Below are the code and all the weights of a small trained network. Each question names an input and a class and asks about switching units off, where a switched-off unit gives its printed mean instead of its output.

import numpy as np


def w(rows, s, z=0):
    codes = np.array(rows[::2]) - 128.0
    scale = np.full(codes.shape[1], s)
    scale[-1] = z or s
    return codes * scale


def norm(h):
    return h / np.sqrt((h * h).mean(-1, keepdims=True) + 1e-5)


def f(y):
    return y / 2 * (1 + np.tanh(0.7978845608 * (y + 0.044715 * y**3)))


def log_softmax(a):
    a = a - a.max(-1, keepdims=True)
    return a - np.log(np.exp(a).sum(-1, keepdims=True))


def net(x, mask):
    res = np.array(x, float).reshape(1, 3) / 4 @ E
    u = 0
    for l in range(2):
        y = f(norm(res) @ A[l][:, :-1].T + A[l][:, -1])
        res = res + np.where(mask[u : u + 13], y, B[l][:, -1]) @ B[l][:, :-1]
        u += 13
    return log_softmax(norm(res)[-1] @ U[:, :-1].T + U[:, -1])


A, B = {}, {}
E = w([
[77,2,199,197,152,128,45],'x0',
[212,55,61,96,116,182,130],'x1',
[92,147,213,83,40,113,152],'x2',
],0.00065)
A[0] = w([
[104,144,129,67,122,125,141,67],'L0N1',
[160,180,108,151,116,188,142,7],'L0N2',
[122,156,118,109,134,60,155,165],'L0N3',
[246,126,84,38,77,139,142,96],'L0N4',
[52,142,157,160,86,32,85,134],'L0N5',
[102,187,132,98,158,112,159,167],'L0N6',
[91,162,148,189,203,84,80,172],'L0N7',
[101,232,93,124,144,109,197,165],'L0N8',
[98,236,180,69,63,115,205,71],'L0N9',
[185,131,71,147,110,162,126,143],'L0N10',
[83,57,126,175,148,169,25,254],'L0N11',
[93,67,189,117,72,127,92,156],'L0N12',
[136,250,60,151,161,151,167,60],'L0N13',
],0.0022,0.00048)
B[0] = w([
[161,95,54,194,198,158,92,125],'L0N1',
[129,110,130,159,210,91,128,108],'L0N2',
[115,43,72,158,65,102,65,146],'L0N3',
[44,110,139,130,224,164,176,195],'L0N4',
[196,87,152,90,186,198,224,204],'L0N5',
[130,9,112,217,93,114,83,156],'L0N6',
[80,84,7,40,117,156,116,186],'L0N7',
[131,102,217,176,91,109,81,191],'L0N8',
[158,162,61,160,20,254,6,240],'L0N9',
[67,110,170,143,141,95,218,145],'L0N10',
[158,206,125,74,52,99,103,244],'L0N11',
[239,74,193,151,187,50,84,207],'L0N12',
[192,52,198,152,122,22,99,169],'L0N13',
],0.0015,0.0011)
A[1] = w([
[168,116,210,120,134,109,101,154],'L1N1',
[165,113,122,172,148,97,129,44],'L1N2',
[93,123,112,117,173,116,104,4],'L1N3',
[132,112,122,140,124,74,94,240],'L1N4',
[140,114,107,95,186,184,254,128],'L1N5',
[103,126,84,92,204,113,142,212],'L1N6',
[169,109,98,155,122,80,136,115],'L1N7',
[109,202,155,157,67,170,105,142],'L1N8',
[163,108,96,125,115,130,121,70],'L1N9',
[149,146,80,164,146,66,103,120],'L1N10',
[73,117,110,48,117,208,127,88],'L1N11',
[132,92,127,150,171,175,125,249],'L1N12',
[178,135,218,74,124,130,139,160],'L1N13',
],0.0032,0.00031)
B[1] = w([
[191,122,141,44,168,122,228,232],'L1N1',
[152,187,169,153,116,45,166,127],'L1N2',
[109,128,50,114,105,167,116,120],'L1N3',
[106,165,126,155,150,184,187,180],'L1N4',
[71,7,189,180,49,80,156,209],'L1N5',
[101,92,115,99,77,202,65,179],'L1N6',
[178,186,217,177,165,107,161,144],'L1N7',
[194,94,46,164,75,200,100,209],'L1N8',
[123,188,176,110,165,154,141,153],'L1N9',
[115,177,127,107,183,107,160,146],'L1N10',
[82,203,113,190,186,60,131,175],'L1N11',
[60,196,152,120,16,89,181,166],'L1N12',
[174,90,156,114,187,112,105,245],'L1N13',
],0.002,0.0011)
U = w([
[155,230,156,227,199,31,203,126],'0',
[134,132,105,123,124,116,136,2],'1',
[23,3,155,192,44,77,210,156],'2',
[230,65,231,8,224,108,132,162],'3',
[226,159,61,198,11,245,37,154],'4',
[19,185,21,59,195,171,31,145],'5',
],0.0071)

Each question gives the input, the list of numbers given to net, and the class t.
The units are the neurons (one row each of A and B). Each row of codes is followed by its name. A weight is (code - 128) times the scale printed after its matrix; where a second scale follows, it is the last column's (A, B and U).
mask holds one flag per neuron, layer by layer. A switched-off neuron (its flag False) gives its mean, the last column of its row in B, instead of its output. The means were averaged over made-up inputs and are rounded, as every weight is.
A unit's drop is (log p(t) with every unit on - log p(t) with that unit switched off) / (log p(t) with every unit on - log p(t) with every unit switched off).
The circuit of an input: a set's keep is (log p(t) with only the set's units on - log p(t) with every unit switched off) / (log p(t) with every unit on - log p(t) with every unit switched off). Starting from the 12 units with the biggest drops (on a tie, the unit counted first), units are removed one at a time, each time the one whose removal leaves the highest keep (on an exact tie, the one counted first), for as long as the keep stays at least 0.8.
circuit, biggest first: the units of the circuit, biggest drop first
most important unit: the unit with the biggest drop
top k neurons: the k neurons with the biggest drops, biggest first
k most important neurons of layer l: the k neurons of layer l with the biggest drops, biggest first
drop of u: that unit's drop, to one decimal
input [-5,7,6], class 2: circuit, biggest first : [L0N4, L1N5]
input [6,-7,-5], class 5: circuit, biggest first : [L0N7, L1N5]
input [2,-6,-8], class 5: most important unit : L0N7
input [-3,6,7], class 2: top 3 neurons : [L0N4, L0N11, L1N5]
input [-5,2,-1], class 2: top 2 neurons : [L0N4, L0N11]
input [-8,7,6], class 2: circuit, biggest first : [L0N4, L1N5]
input [2,4,-8], class 2: 2 most important neurons of layer 0 : [L0N9, L0N10]
input [0,-1,-3], class 5: top 3 neurons : [L0N7, L0N12, L0N5]
input [1,-8,4], class 4: circuit, biggest first : [L0N9, L1N8]
input [8,1,-5], class 5: top 4 neurons : [L0N13, L0N7, L0N8, L1N5]
input [-5,0,-7], class 0: 2 most important neurons of layer 0 : [L0N13, L0N5]
input [2,-5,-1], class 5: top 2 neurons : [L0N7, L0N13]
input [8,4,-8], class 5: top 2 neurons : [L0N13, L0N11]
input [1,-2,1], class 3: circuit, biggest first : [L0N5]
input [5,-7,-1], class 3: circuit, biggest first : [L0N5, L1N1]
input [0,-5,-4], class 5: top 2 neurons : [L0N7, L0N12]
input [-7,-6,-2], class 4: top 2 neurons : [L0N9, L0N12]
input [3,-2,7], class 3: top 2 neurons : [L0N12, L0N5]
input [1,-6,0], class 4: 3 most important neurons of layer 0 : [L0N4, L0N9, L0N7]
input [-5,0,-6], class 0: top 3 neurons : [L0N13, L0N5, L0N8]
input [3,-4,2], class 3: most important unit : L0N12
input [6,6,-2], class 3: 2 most important neurons of layer 0 : [L0N9, L0N11]
input [-4,-2,2], class 4: drop of L0N9 : 1.8
input [0,-5,7], class 4: drop of L0N9 : 0.9
input [-2,8,-1], class 2: drop of L1N5 : 0.1
input [-7,5,1], class 2: drop of L0N4 : 0.9
input [-4,0,-1], class 0: most important neuron of layer 1 : [L1N5]
